Below is a small trained network, with its code and all its weights. Each question gives an input and a class and asks what happens when units are switched off, that is, made to give their printed mean instead of their output.

import numpy as np


def w(rows, s, z=0):
    codes = np.array(rows[::2]) - 128.0
    scale = np.full(codes.shape[1], s)
    scale[-1] = z or s
    return codes * scale


def norm(h):
    return h / np.sqrt((h * h).mean(-1, keepdims=True) + 1e-5)


def f(y):
    return np.maximum(y, 0)


def log_softmax(a):
    a = a - a.max(-1, keepdims=True)
    return a - np.log(np.exp(a).sum(-1, keepdims=True))


def net(x, mask):
    res = np.array(x, float).reshape(1, 5) / 4 @ E
    u = 0
    for l in range(3):
        y = f(norm(res) @ A[l][:, :-1].T + A[l][:, -1])
        res = res + np.where(mask[u : u + 3], y, B[l][:, -1]) @ B[l][:, :-1]
        u += 3
    return log_softmax(norm(res)[-1] @ U[:, :-1].T + U[:, -1])


A, B = {}, {}
E = w([
[52,215,137,220,112,110,77],'x0',
[41,155,167,26,125,63,99],'x1',
[117,187,228,44,102,254,139],'x2',
[127,97,224,108,129,200,4],'x3',
[125,193,15,112,58,96,86],'x4',
],0.0038)
A[0] = w([
[56,154,254,104,148,192,124,2],'0.n0',
[147,129,120,216,77,186,71,69],'0.n1',
[136,76,178,67,146,164,182,52],'0.n2',
],0.0067,0.0043)
B[0] = w([
[59,57,60,54,117,3,90,253],'0.n0',
[178,47,170,187,113,216,83,210],'0.n1',
[191,109,170,197,14,202,94,213],'0.n2',
],0.0064,0.0032)
A[1] = w([
[97,147,23,165,122,86,27,150],'1.n0',
[134,98,91,147,209,132,252,3],'1.n1',
[80,242,158,122,1,168,119,44],'1.n2',
],0.0047,0.0032)
B[1] = w([
[107,50,122,116,29,131,94,255],'1.n0',
[113,165,150,127,254,52,142,163],'1.n1',
[198,196,142,62,117,85,140,178],'1.n2',
],0.0072,0.0036)
A[2] = w([
[107,83,180,111,101,38,255,6],'2.n0',
[55,230,92,224,67,186,140,84],'2.n1',
[64,132,240,30,201,152,62,180],'2.n2',
],0.0057,0.0021)
B[2] = w([
[206,113,130,167,187,182,137,202],'2.n0',
[214,102,219,123,132,189,99,179],'2.n1',
[114,78,34,159,2,45,64,253],'2.n2',
],0.008,0.0037)
U = w([
[192,78,190,171,123,240,102,196],'0',
[87,74,71,97,41,50,67,203],'1',
[82,135,155,149,188,161,135,31],'2',
[56,139,174,168,186,89,99,77],'3',
[30,174,161,100,176,166,135,8],'4',
[164,151,87,133,237,84,215,117],'5',
[72,175,148,119,161,151,124,1],'6',
[132,251,136,54,93,135,148,123],'7',
],0.013,0.0065)

Each question gives the input, the list of numbers given to net, and the class t.
The units are the neurons (one row each of A and B). Each row of codes is followed by its name. A weight is (code - 128) times the scale printed after its matrix; where a second scale follows, it is the last column's (A, B and U).
mask holds one flag per neuron, layer by layer. A switched-off neuron (its flag False) gives its mean, the last column of its row in B, instead of its output. The means were averaged over made-up inputs and are rounded, as every weight is.
A unit's drop is (log p(t) with every unit on - log p(t) with that unit switched off) / (log p(t) with every unit on - log p(t) with every unit switched off).
The circuit of an input: a set's keep is (log p(t) with only the set's units on - log p(t) with every unit switched off) / (log p(t) with every unit on - log p(t) with every unit switched off). Starting from all 9 units, units are removed one at a time, each time the one whose removal leaves the highest keep (on an exact tie, the one counted first), for as long as the keep stays at least 0.8.
circuit, biggest first: the units of the circuit, biggest drop first
unit that matters most: the unit with the biggest drop
k most important neurons: the k neurons with the biggest drops, biggest first
k most important neurons of layer l: the k neurons of layer l with the biggest drops, biggest first
drop of u: that unit's drop, to one decimal
input [-8,1,4,-7,-1], class 0: unit that matters most -> 0.n2
input [6,5,2,-3,4], class 7: circuit, biggest first -> [0.n0, 1.n2]
input [-1,-3,4,-2,6], class 7: circuit, biggest first -> [1.n2, 2.n2]
input [-2,6,5,-4,6], class 7: 2 most important neurons of layer 1 -> [1.n2, 1.n0]
input [-1,-6,3,-8,4], class 5: 2 most important neurons -> [1.n1, 0.n2]
input [2,-5,2,4,-5], class 1: 2 most important neurons -> [0.n0, 2.n2]
input [1,-3,6,-1,4], class 7: 2 most important neurons -> [1.n2, 0.n2]
input [-6,4,7,6,-5], class 1: 2 most important neurons -> [2.n2, 0.n0]
input [5,-1,4,-4,5], class 7: circuit, biggest first -> [1.n2, 2.n2]
input [-2,-4,-3,8,5], class 0: 2 most important neurons of layer 0 -> [0.n1, 0.n0]
input [1,1,7,-5,1], class 7: 2 most important neurons -> [1.n2, 1.n0]
input [5,8,2,-6,3], class 7: circuit, biggest first -> [0.n0, 1.n2]
input [7,-5,0,-8,2], class 0: 2 most important neurons -> [2.n1, 0.n0]
input [-1,-2,6,-1,-5], class 1: circuit, biggest first -> [0.n0]
input [-1,0,2,-8,5], class 5: 2 most important neurons of layer 2 -> [2.n2, 2.n0]
input [2,-1,4,-8,8], class 7: 2 most important neurons -> [0.n0, 2.n2]
input [1,-3,-1,-6,-7], class 5: drop of 1.n1 -> 0.2
input [-8,-1,-3,-8,2], class 5: drop of 0.n0 -> 0.0
input [0,3,6,-3,6], class 7: drop of 0.n0 -> 0.3
input [-5,-4,-4,-6,4], class 5: unit that matters most -> 2.n2
